How the units are linked:
Zez § Geg
Zez + Kob
Zez & Mav
Lep § Kir
Lep + Per
Lep & Gen
Gol § Tun
Gol + Fal
Gol & Vuz
Rad § Bev
Rad + Nus
Rad & Teb
Vez § Vap
Vez + Gov
Vez & Tiz
Rek § Dit
Rek + Nof
Rek & Baz
Tup § Rak
Tup + Puf
Tup & Zin
Nud § Gid
Nud + Rig
Nud & Mun
Lib § Dud
Lib + Nup
Lib & Maf
Deg § Toz
Deg + Fik
Deg & Zef
Tun § Biv
Tun + Vuz
Tun & Rek
Zan § Sek
Zan + Zil
Zan & Vem
Puf § Zin
Puf + Toz
Puf & Pes
Gis § Mok
Gis + Vus
Gis & Lib
Som § Ker
Som + Kip
Som & Teg
Nit § Bov
Nit + Ged
Nit & Rep
Zub § Vas
Zub + Rak
Zub & Zez
Rep § Zub
Rep + Tup
Rep & Rak
Res § Fen
Res + Pim
Res & Miv
Ses § Vez
Ses + Piz
Ses & Gov
Bov § Per
Bov + Rep
Bov & Zub
Tiz § Gis
Tiz + Fen
Tiz & Vus
Nad § Nuz
Nad + Tun
Nad & Biv
Fiv § Pef
Fiv + Ras
Fiv & Som
Teg § Ror
Teg + Pap
Teg & Zuf
Dez § Rig
Dez + Kep
Dez & Vek
Miv § Nem
Miv + Kir
Miv & Big
Goz § Sal
Goz + Kup
Goz & Dor
Sek § Fik
Sek + Vem
Sek & Reb
Kof § Lig
Kof + Seg
Kof & Goz
Pab § Kof
Pab + Pef
Pab & Seg
Gen § Mim
Gen + Vas
Gen & Pez
Sal § Ras
Sal + Dor
Sal & Sor
Vap § Pap
Vap + Tiz
Vap & Gis
Zol § Lif
Zol + Dit
Zol & Rad
Rig § Mun
Rig + Vek
Rig & Pab
Mun § Sen
Mun + Pab
Mun & Kof
Mav § Deg
Mav + Sek
Mav & Fik
Nek § Gol
Nek + Lif
Nek & Fal
Kup § Dor
Kup + Ror
Kup & Ses
Gov § Tiz
Gov + Res
Gov & Fen
Ged § Rep
Ged + Nas
Ged & Tup
Toz § Pes
Toz + Zef
Toz & Vov
Zil § Vem
Zil + Buz
Zil & Nek
Dud § Pim
Dud + Maf
Dud & Lep
Rak § Zez
Rak + Zin
Rak & Kob
Nus § Teb
Nus + Sef
Nus & Vul
Teb § Fer
Teb + Vul
Teb & Nud
Biv § Zol
Biv + Rek
Biv & Dit
Zin § Kob
Zin + Pes
Zin & Zan
Ros § Res
Ros + Dud
Ros & Pim
Vov § Zil
Vov + Nuz
Vov & Buz
Pim § Miv
Pim + Lep
Pim & Kir
Bag § Nis
Bag + Sen
Bag & Zor
Kip § Teg
Kip + Vap
Kip & Pap
Vek § Pab
Vek + Fiv
Vek & Pef
Vuz § Rek
Vuz + Kuv
Vuz & Nof
Kir § Big
Kir + Gen
Kir & Mim
Pez § Nas
Pez + Geg
Pez & Fam
Dor § Sor
Dor + Ses
Dor & Vez
Pap § Zuf
Pap + Gis
Pap & Mok
Kob § Mav
Kob + Zan
Kob & Sek
Ras § Som
Ras + Sor
Ras & Kip
Lem § Fiv
Lem + Sal
Lem & Ras
Per § Gen
Per + Zub
Per & Vas
Pes § Zan
Pes + Vov
Pes & Zil
Fen § Vus
Fen + Miv
Fen & Nem
Fik § Zef
Fik + Reb
Fik & Nad
Piz § Gov
Piz + Ros
Piz & Res
Maf § Lep
Maf + Bov
Maf & Per
Sen § Zor
Sen + Kof
Sen & Lig
Kep § Vek
Kep + Lem
Kep & Fiv
Zef § Vov
Zef + Nad
Zef & Nuz
Sor § Kip
Sor + Vez
Sor & Vap
Vas § Pez
Vas + Zez
Vas & Geg
Big § Nit
Big + Mim
Big & Ged
Mok § Ros
Mok + Lib
Mok & Dud
Gid § Bag
Gid + Mun
Gid & Sen
Mim § Ged
Mim + Pez
Mim & Nas
Fod § Sef
Fod + Bag
Fod & Nis
Vus § Lib
Vus + Nem
Vus & Nup
Fer § Lun
Fer + Nud
Fer & Gid
Seg § Goz
Seg + Ker
Seg & Kup
Nis § Dez
Nis + Zor
Nis & Kep
Lig § Lem
Lig + Goz
Lig & Sal
Ker § Kup
Ker + Teg
Ker & Ror
Nof § Baz
Nof + Lun
Nof & Fod
Pef § Seg
Pef + Som
Pef & Ker
Ror § Ses
Ror + Zuf
Ror & Piz
Zuf § Piz
Zuf + Mok
Zuf & Ros
Zor § Kep
Zor + Lig
Zor & Lem
Nas § Tup
Nas + Fam
Nas & Puf
Baz § Nus
Baz + Fod
Baz & Sef
Geg § Fam
Geg + Mav
Geg & Deg
Fam § Puf
Fam + Deg
Fam & Toz
Fal § Vuz
Fal + Bev
Fal & Kuv
Reb § Nad
Reb + Gol
Reb & Tun
Bev § Kuv
Bev + Teb
Bev & Fer
Nuz § Buz
Nuz + Biv
Nuz & Zol
Dit § Rad
Dit + Baz
Dit & Nus
Lif § Fal
Lif + Rad
Lif & Bev
Nup § Maf
Nup + Nit
Nup & Bov
Buz § Nek
Buz + Zol
Buz & Lif
Sef § Vul
Sef + Nis
Sef & Dez
Vem § Reb
Vem + Nek
Vem & Gol
Lun § Fod
Lun + Gid
Lun & Bag
Kuv § Nof
Kuv + Fer
Kuv & Lun
Nem § Nup
Nem + Big
Nem & Nit
Vul § Nud
Vul + Dez
Vul & Rig

The rows follow the links: the fewer symbols apart two units are, the more alike their rows tend to be.

Rows of some units; one shown again gets a slightly different row:
Nup: 8 -8 -14 -21 -6 2 4 16 -31 21 -3 1 4 40 3 -10 21 -10 -22 10 14 -19 -22 -25 -35 -13 35 16 -8 -24 16 0 -7 12 -18 24 2 -30 7 -5 -29 14 23 6 -21 -13 -27 -6 8 12 -5 14
Bag: -17 15 19 10 15 -8 6 -20 40 -24 -7 -6 1 -19 14 13 -22 -4 18 -16 -18 12 25 27 24 21 -29 -6 6 20 -26 1 16 -17 12 -26 4 28 7 14 21 -2 -28 -5 15 29 15 16 -6 -11 14 -17
Ros: -3 1 -7 -26 6 -6 13 8 -14 14 -12 -5 8 52 18 -4 16 -21 -23 3 6 -21 -14 -18 -37 -3 34 24 -9 -23 1 0 2 4 -21 18 9 -26 21 5 -31 22 13 6 -23 5 -32 5 7 11 4 8
Lun: -10 10 15 17 9 -3 -1 -17 35 -23 0 -2 -3 -35 2 11 -22 5 21 -12 -15 17 23 27 33 16 -34 -14 8 23 -19 1 11 -13 17 -25 -1 30 -3 8 27 -10 -25 -6 20 18 24 9 -8 -12 8 -15
Fiv: -23 20 17 -11 25 -14 19 -17 38 -17 -17 -11 8 22 32 12 -10 -22 2 -17 -16 -5 17 18 -3 23 -5 15 -2 3 -30 1 22 -16 -5 -16 12 10 27 22 -3 17 -23 0 -2 39 -10 24 -2 -3 21 -15
Pab: -22 19 18 -5 23 -13 16 -19 42 -20 -14 -10 5 9 29 14 -15 -18 8 -18 -18 0 22 23 7 24 -14 9 1 9 -30 1 21 -17 1 -21 10 16 21 21 5 12 -26 -2 4 38 -2 22 -4 -5 19 -16
Goz: -23 18 14 -15 25 -14 21 -15 33 -13 -18 -11 9 32 35 11 -7 -25 -2 -16 -14 -8 14 13 -10 22 2 19 -3 -2 -28 1 21 -15 -8 -11 12 5 29 22 -9 21 -20 1 -6 38 -16 22 -1 -1 20 -12
Zin: 23 -19 -15 12 -24 14 -20 17 -37 16 17 11 -8 -24 -34 -13 10 23 -2 16 16 5 -17 -17 4 -23 4 -16 2 -3 30 0 -21 15 6 16 -12 -9 -27 -23 3 -18 23 0 2 -39 11 -23 1 3 -21 14
Zol: 6 -4 5 26 -9 6 -15 -6 8 -11 12 6 -9 -53 -22 3 -15 23 21 -1 -4 21 11 15 37 0 -33 -25 9 22 2 1 -5 -2 21 -15 -9 24 -24 -8 31 -24 -8 -6 22 -11 33 -8 -6 -10 -7 -6
Sef: -13 12 17 15 11 -5 1 -19 37 -24 -2 -3 -2 -31 6 12 -21 2 20 -14 -16 15 23 28 30 18 -32 -11 7 22 -22 1 12 -15 15 -26 1 29 0 10 26 -8 -26 -5 19 21 21 12 -6 -12 11 -17
Kir: 11 -11 -16 -17 -9 4 1 18 -35 22 -1 3 3 34 -3 -11 22 -5 -21 12 15 -16 -24 -26 -31 -16 34 13 -7 -23 19 -1 -10 14 -17 26 0 -30 3 -9 -27 10 25 6 -19 -18 -23 -10 7 12 -9 16
Ras: -22 17 12 -17 24 -13 22 -13 30 -10 -19 -11 10 36 35 10 -3 -27 -5 -14 -13 -11 11 10 -14 20 7 21 -4 -4 -26 0 20 -13 -11 -9 13 1 31 22 -13 22 -17 2 -8 37 -19 21 1 1 19 -11
Tun: 9 -7 3 26 -11 8 -17 -3 3 -8 14 7 -10 -54 -25 1 -13 24 19 2 -2 21 8 12 35 -3 -31 -26 9 21 5 0 -8 0 21 -12 -11 22 -26 -10 30 -25 -6 -6 22 -15 33 -9 -6 -9 -8 -4
Zez: 23 -19 -17 5 -23 13 -17 19 -41 20 15 11 -5 -11 -29 -13 15 19 -7 17 17 0 -21 -22 -6 -24 13 -10 -1 -8 31 -1 -21 18 0 20 -10 -16 -22 -22 -4 -13 26 1 -3 -39 3 -22 4 5 -20 17
Zor: -21 19 18 1 22 -12 13 -20 43 -22 -12 -9 4 0 24 14 -18 -13 12 -17 -19 4 23 25 14 24 -19 5 2 13 -31 1 20 -18 5 -23 8 20 17 20 10 8 -27 -2 9 36 4 20 -5 -8 18 -17
Fal: 4 -2 7 25 -6 5 -14 -8 12 -13 11 5 -9 -53 -19 4 -17 20 21 -2 -6 21 13 17 37 2 -33 -25 9 23 0 0 -3 -4 21 -16 -9 26 -21 -6 32 -23 -12 -6 23 -7 32 -6 -6 -11 -4 -7
Pap: -11 8 0 -26 14 -10 19 1 2 6 -16 -8 10 54 29 1 11 -26 -18 -4 -1 -20 -6 -8 -33 6 28 27 -8 -19 -9 0 10 -2 -20 9 12 -19 28 13 -28 26 2 6 -20 19 -32 13 4 9 11 1
Tup: 22 -19 -18 2 -22 12 -15 19 -42 21 13 9 -5 -5 -27 -14 17 15 -10 18 18 -3 -23 -23 -10 -24 16 -7 -2 -11 31 -1 -21 18 -2 22 -8 -18 -20 -21 -8 -10 28 2 -6 -37 -1 -21 4 7 -20 17
Pez: 21 -19 -19 -1 -21 12 -13 20 -43 22 11 8 -4 2 -23 -14 18 13 -12 17 19 -6 -23 -25 -15 -24 20 -4 -3 -14 30 -1 -19 17 -6 23 -8 -22 -17 -20 -12 -7 29 3 -9 -36 -4 -20 5 7 -19 18
Sal: -21 18 13 -16 23 -13 21 -13 31 -11 -18 -12 9 34 35 10 -5 -26 -2 -14 -13 -10 13 12 -12 21 4 20 -4 -2 -27 0 20 -14 -9 -10 13 3 30 22 -10 22 -19 2 -7 38 -17 22 0 1 20 -11
Vus: 1 -2 -9 -24 2 -3 11 11 -19 16 -8 -4 8 50 14 -6 18 -17 -22 5 9 -21 -17 -21 -37 -7 35 22 -9 -24 6 -1 -1 7 -22 21 7 -28 16 2 -31 20 16 6 -23 -1 -31 1 6 12 1 10
Dit: 1 1 8 25 -3 3 -11 -11 19 -16 9 3 -8 -50 -15 6 -19 18 22 -4 -8 21 16 20 37 6 -35 -23 9 25 -5 1 0 -7 21 -20 -7 28 -18 -3 31 -21 -16 -7 23 1 32 -2 -7 -12 -1 -10
Big: 12 -11 -16 -16 -10 5 -1 17 -36 23 1 3 3 32 -5 -12 21 -3 -20 13 16 -15 -24 -27 -31 -18 33 13 -7 -23 21 0 -11 14 -16 26 0 -30 1 -10 -26 8 26 5 -18 -21 -21 -10 7 12 -9 16
Nem: 6 -7 -14 -21 -4 1 5 16 -29 21 -4 0 5 42 5 -10 21 -11 -22 10 13 -19 -21 -25 -36 -12 35 18 -8 -25 14 0 -6 11 -19 24 4 -30 9 -4 -29 14 22 6 -21 -11 -28 -4 6 11 -4 14

Each walk starts at a row. The symbols on each line, taken left to right, move it on to the next unit.
Answer with the unit's row; about right is enough.
start 23 -19 -17 7 -24 12 -17 19 -40 19 15 10 -7 -15 -30 -13 13 19 -5 18 17 1 -20 -21 -4 -24 10 -12 -1 -7 30 -1 -21 17 1 20 -10 -15 -24 -22 -2 -14 24 1 -2 -39 6 -23 3 4 -20 16
+ & § § & & -> 6 -3 6 26 -8 5 -15 -7 11 -12 13 6 -10 -53 -21 3 -15 22 21 -2 -5 20 12 16 37 1 -33 -25 9 23 1 0 -4 -3 22 -15 -9 25 -23 -7 31 -24 -10 -7 23 -8 33 -6 -6 -11 -5 -6
+ & + § & -> -20 17 18 4 19 -10 11 -20 43 -23 -10 -8 3 -7 21 14 -19 -10 13 -18 -19 8 25 26 18 23 -23 1 4 16 -29 1 18 -17 7 -25 6 24 14 18 14 5 -28 -3 10 34 8 19 -5 -9 17 -17
start 19 -16 -8 22 -22 13 -22 9 -22 6 19 10 -11 -44 -35 -7 0 28 9 12 9 15 -7 -5 21 -17 -13 -23 6 10 23 -1 -18 10 15 4 -13 5 -32 -20 18 -25 11 -3 13 -33 24 -20 -1 -3 -18 8
+ + & + § § & & § -> -19 16 19 5 18 -10 9 -21 42 -23 -9 -7 3 -10 19 14 -20 -9 15 -17 -18 9 24 27 19 23 -24 -1 5 17 -28 1 18 -17 8 -25 6 25 12 17 17 3 -29 -4 12 33 10 19 -5 -9 16 -18
§ & + + § -> -20 16 10 -21 22 -13 22 -10 24 -6 -18 -11 11 44 35 8 0 -27 -9 -12 -10 -14 7 6 -20 17 13 24 -6 -10 -23 0 19 -11 -14 -4 13 -5 31 20 -17 24 -12 3 -13 33 -24 20 1 3 18 -7
start 8 -8 -15 -20 -7 3 2 17 -32 22 -1 1 4 38 0 -10 22 -8 -22 11 14 -17 -23 -26 -34 -14 35 15 -8 -24 17 -1 -8 12 -18 24 2 -30 6 -6 -28 13 23 6 -20 -15 -25 -8 7 12 -6 15
& § § & + & -> 22 -19 -12 18 -24 14 -21 13 -31 11 19 11 -10 -35 -35 -10 5 26 4 15 13 10 -12 -11 13 -20 -6 -21 2 3 27 -1 -20 13 10 10 -14 -2 -31 -22 11 -22 18 -2 8 -38 18 -22 0 0 -20 12
& & & + & -> -7 8 14 20 6 -2 -3 -16 32 -22 2 -1 -4 -40 -1 11 -21 8 22 -11 -14 18 22 26 34 14 -36 -17 8 25 -16 2 8 -13 19 -24 -2 30 -7 5 28 -13 -22 -6 21 15 26 7 -6 -12 6 -15
start -16 13 5 -24 19 -12 21 -5 14 -1 -18 -10 10 50 33 4 5 -28 -13 -8 -6 -17 1 -1 -27 13 20 26 -7 -15 -18 0 15 -7 -18 2 13 -12 31 18 -23 26 -6 4 -16 28 -28 18 4 6 16 -3
§ § § + + -> -3 0 -8 -25 5 -5 12 10 -15 15 -10 -4 8 52 17 -5 17 -20 -22 4 8 -21 -15 -19 -37 -4 34 23 -10 -24 3 -1 1 5 -21 19 8 -28 19 4 -32 22 13 6 -24 2 -31 3 7 11 3 9
§ + & § & § § -> 20 -17 -19 -3 -20 10 -11 21 -43 23 10 8 -2 6 -21 -14 18 11 -13 18 19 -6 -25 -27 -17 -23 22 -1 -3 -15 29 -1 -19 18 -7 24 -7 -23 -15 -18 -13 -6 28 4 -10 -35 -6 -19 6 9 -17 18
start 17 -16 -19 -9 -16 8 -6 20 -41 23 6 6 -1 18 -15 -14 20 5 -17 16 18 -11 -25 -27 -24 -21 27 5 -6 -20 26 -1 -16 16 -11 26 -4 -27 -8 -15 -20 1 28 4 -15 -30 -14 -16 7 10 -13 17
& § § + & -> 21 -17 -11 21 -23 14 -21 10 -26 9 20 12 -11 -39 -36 -9 2 28 7 13 11 12 -10 -8 17 -19 -10 -23 5 7 25 -1 -19 12 12 7 -14 2 -30 -21 15 -23 14 -2 10 -35 22 -21 0 -2 -19 9
§ & & + & + + & -> -21 17 18 2 20 -11 12 -20 43 -23 -12 -8 4 -4 22 14 -19 -12 13 -17 -19 6 24 26 15 24 -22 2 3 14 -29 1 20 -18 6 -24 7 22 15 19 12 6 -28 -3 8 35 6 20 -5 -8 18 -19
start -9 9 15 19 8 -2 -2 -17 33 -22 0 -2 -4 -37 0 11 -22 7 22 -12 -14 18 23 26 34 15 -34 -15 8 24 -18 1 10 -13 18 -25 -1 30 -6 7 28 -11 -24 -7 20 16 25 8 -7 -12 7 -16
+ & § & + & § + § -> -12 9 1 -26 15 -10 19 0 5 5 -16 -9 11 53 29 2 10 -27 -18 -5 -2 -20 -3 -7 -32 8 27 26 -7 -18 -11 0 11 -3 -20 8 13 -18 29 14 -27 26 1 6 -20 22 -31 14 4 8 11 1
+ § & & § & -> 16 -15 -18 -11 -15 8 -6 20 -40 23 5 6 0 22 -12 -13 21 3 -18 16 18 -12 -25 -28 -26 -20 29 6 -6 -20 25 -1 -15 16 -12 26 -4 -28 -6 -14 -21 2 27 6 -15 -28 -16 -16 6 10 -13 18
start -14 10 2 -25 16 -10 20 -2 7 3 -17 -9 11 52 30 2 8 -27 -15 -6 -2 -19 -3 -6 -31 9 25 26 -7 -17 -13 0 12 -4 -20 6 12 -16 29 15 -27 26 -1 5 -19 23 -31 15 4 7 13 0
§ + § § + -> 2 -2 -11 -25 2 -2 9 12 -22 17 -8 -3 7 48 11 -7 20 -16 -22 6 10 -20 -17 -22 -38 -7 35 21 -9 -25 7 -1 -2 8 -21 21 6 -29 16 1 -31 19 18 6 -23 -3 -31 0 7 12 0 11
+ + & & § & -> 23 -19 -14 15 -24 14 -20 15 -34 13 18 11 -9 -30 -34 -11 7 25 1 15 15 8 -14 -14 9 -22 -1 -18 3 1 29 0 -21 14 7 12 -12 -6 -29 -22 8 -20 20 -1 5 -38 15 -22 1 0 -20 13
